Below are the code and all the weights of a small trained network. Each question names an input and a target symbol and asks about switching units off, where a switched-off unit gives its printed mean instead of its output.

import numpy as np


def w(rows, s, z=0):
    codes = np.array(rows[::2]) - 128.0
    scale = np.full(codes.shape[1], s)
    scale[-1] = z or s
    return codes * scale


def f(y):
    return np.maximum(y, 0)


def softmax(a):
    e = np.exp(a - a.max(-1, keepdims=True))
    return e / e.sum(-1, keepdims=True)


def log_softmax(a):
    a = a - a.max(-1, keepdims=True)
    return a - np.log(np.exp(a).sum(-1, keepdims=True))


def net(x, mask):
    ids = ['γζηλξστ'.index(c) for c in x.split()]
    T = len(ids)
    res = E[ids] + P[:T]
    q, k, v = (res @ M[0].T for M in (Q, K, V))
    z = softmax(np.where(np.tri(T) > 0, q @ k.T / 2**0.5, -1e9)) @ v
    res = res + np.where(mask[0], z, O[0][:, -1]) @ O[0][:, :-1]
    y = f(res @ A[0][:, :-1].T + A[0][:, -1])
    res = res + np.where(mask[1:25], y, B[0][:, -1]) @ B[0][:, :-1]
    return log_softmax(res[-1] @ U[:, :-1].T + U[:, -1])


Q, K, V, O, A, B = {}, {}, {}, {}, {}, {}
E = w([
[182,125,51,122],'γ',
[50,102,224,116],'ζ',
[196,46,141,160],'η',
[202,248,86,142],'λ',
[131,223,188,145],'ξ',
[115,228,129,105],'σ',
[92,109,96,71],'τ',
],0.018)
P = w([
[97,118,223,159],'0',
[100,78,86,109],'1',
[90,181,111,197],'2',
[251,138,227,104],'3',
[112,102,80,86],'4',
[106,165,120,177],'5',
[248,166,203,81],'6',
[116,106,79,77],'7',
],0.013)
Q[0] = w([
[58,134,7,139],'h0',
[141,194,107,2],'h0',
],0.01)
K[0] = w([
[100,174,1,30],'h0',
[174,191,160,31],'h0',
],0.0089)
V[0] = w([
[3,201,184,168],'h0',
[253,168,12,161],'h0',
],0.0048)
O[0] = w([
[85,168,192,178,202],'h0',
[107,36,100,253,6],'h0',
],0.0067,0.0018)
A[0] = w([
[209,83,183,145,172],'n0',
[102,22,2,64,55],'n1',
[192,121,229,40,62],'n2',
[101,61,174,102,129],'n3',
[6,228,109,229,98],'n4',
[171,158,130,100,183],'n5',
[191,228,114,159,255],'n6',
[47,178,139,111,121],'n7',
[113,100,201,79,101],'n8',
[144,121,172,57,78],'n9',
[106,251,103,74,4],'n10',
[179,79,77,83,195],'n11',
[191,175,158,57,102],'n12',
[96,55,37,108,172],'n13',
[185,144,191,238,123],'n14',
[67,23,178,47,153],'n15',
[59,92,111,74,165],'n16',
[104,66,174,55,130],'n17',
[18,150,49,142,109],'n18',
[123,65,15,110,130],'n19',
[144,77,20,187,157],'n20',
[50,41,224,250,95],'n21',
[235,220,76,157,105],'n22',
[50,101,57,55,175],'n23',
],0.0093,0.0075)
B[0] = w([
[109,160,128,49,182],'n0',
[207,218,36,72,184],'n1',
[110,128,54,158,210],'n2',
[182,155,180,94,166],'n3',
[171,184,91,139,187],'n4',
[64,137,141,148,192],'n5',
[93,96,210,136,251],'n6',
[117,118,132,151,186],'n7',
[148,92,39,127,182],'n8',
[160,59,58,220,171],'n9',
[132,128,76,179,163],'n10',
[133,153,163,153,200],'n11',
[85,142,102,151,192],'n12',
[181,174,228,169,193],'n13',
[113,117,102,75,177],'n14',
[178,111,179,116,215],'n15',
[115,63,97,117,190],'n16',
[188,119,174,135,192],'n17',
[154,205,158,73,168],'n18',
[163,112,159,157,187],'n19',
[37,51,132,174,189],'n20',
[150,143,1,57,156],'n21',
[196,69,73,110,200],'n22',
[26,97,47,116,204],'n23',
],0.0091,0.011)
U = w([
[99,53,190,186,115],'γ',
[157,171,80,30,112],'ζ',
[49,25,96,69,145],'η',
[140,116,2,171,1],'λ',
[87,153,206,138,181],'ξ',
[174,160,223,115,181],'σ',
[36,139,106,86,172],'τ',
],0.01,0.0078)

Each question gives the input, a string of symbols that net reads in full, and the target symbol t.
The units are the heads (2 rows each of Q, K, V and O) and the neurons (one row each of A and B). Each row of codes is followed by its name. A weight is (code - 128) times the scale printed after its matrix; where a second scale follows, it is the last column's (O, A, B and U).
mask holds one flag per unit, heads first, then neurons. A switched-off unit (its flag False) gives its mean, the last column of its rows in O or B, instead of its output. The means were averaged over made-up inputs and are rounded, as every weight is.
A unit's drop is (log p(t) with every unit on - log p(t) with that unit switched off) / (log p(t) with every unit on - log p(t) with every unit switched off).
The circuit of an input: a set's keep is (log p(t) with only the set's units on - log p(t) with every unit switched off) / (log p(t) with every unit on - log p(t) with every unit switched off). Starting from the 12 units with the biggest drops (on a tie, the unit counted first), units are removed one at a time, each time the one whose removal leaves the highest keep (on an exact tie, the one counted first), for as long as the keep stays at least 0.8.
units of the circuit, in order: the units of the circuit, biggest drop first
most important unit: the unit with the biggest drop
top k neurons: the k neurons with the biggest drops, biggest first
drop when u is switched off: that unit's drop, to one decimal
input η γ γ, target γ: units of the circuit, in order => (n20; n13; h0)
input ζ τ ζ γ, target λ: units of the circuit, in order => (h0; n2; n9; n12)
input ζ τ γ ζ σ γ ξ, target λ: units of the circuit, in order => (h0; n2; n10)
input η ξ τ ζ ζ ζ, target ζ: units of the circuit, in order => (n21; n20)
input τ ξ σ, target σ: top 4 neurons => (n23; n6; n4; n2)
input λ γ λ η ξ ξ τ η, target σ: top 2 neurons => (n13; n1)
input η λ σ ζ λ τ τ, target λ: top 3 neurons => (n9; n2; n10)
input ξ ζ σ, target σ: units of the circuit, in order => (n23; n6)
input ζ τ γ τ ζ ζ η, target η: most important unit => n6
input ζ τ λ τ, target λ: units of the circuit, in order => (h0; n2; n9)
input τ τ ξ γ, target η: top 2 neurons => (n13; n22)
input τ σ ζ, target ζ: top 2 neurons => (n21; n4)
input ζ ξ τ ζ, target λ: drop when n8 is switched off => 0.5
input τ τ τ η, target η: most important unit => n0
input ζ ξ τ ζ γ ζ ζ, target λ: drop when n8 is switched off => 0.4
input λ λ ξ ζ τ τ σ, target λ: drop when n22 is switched off => 0.2
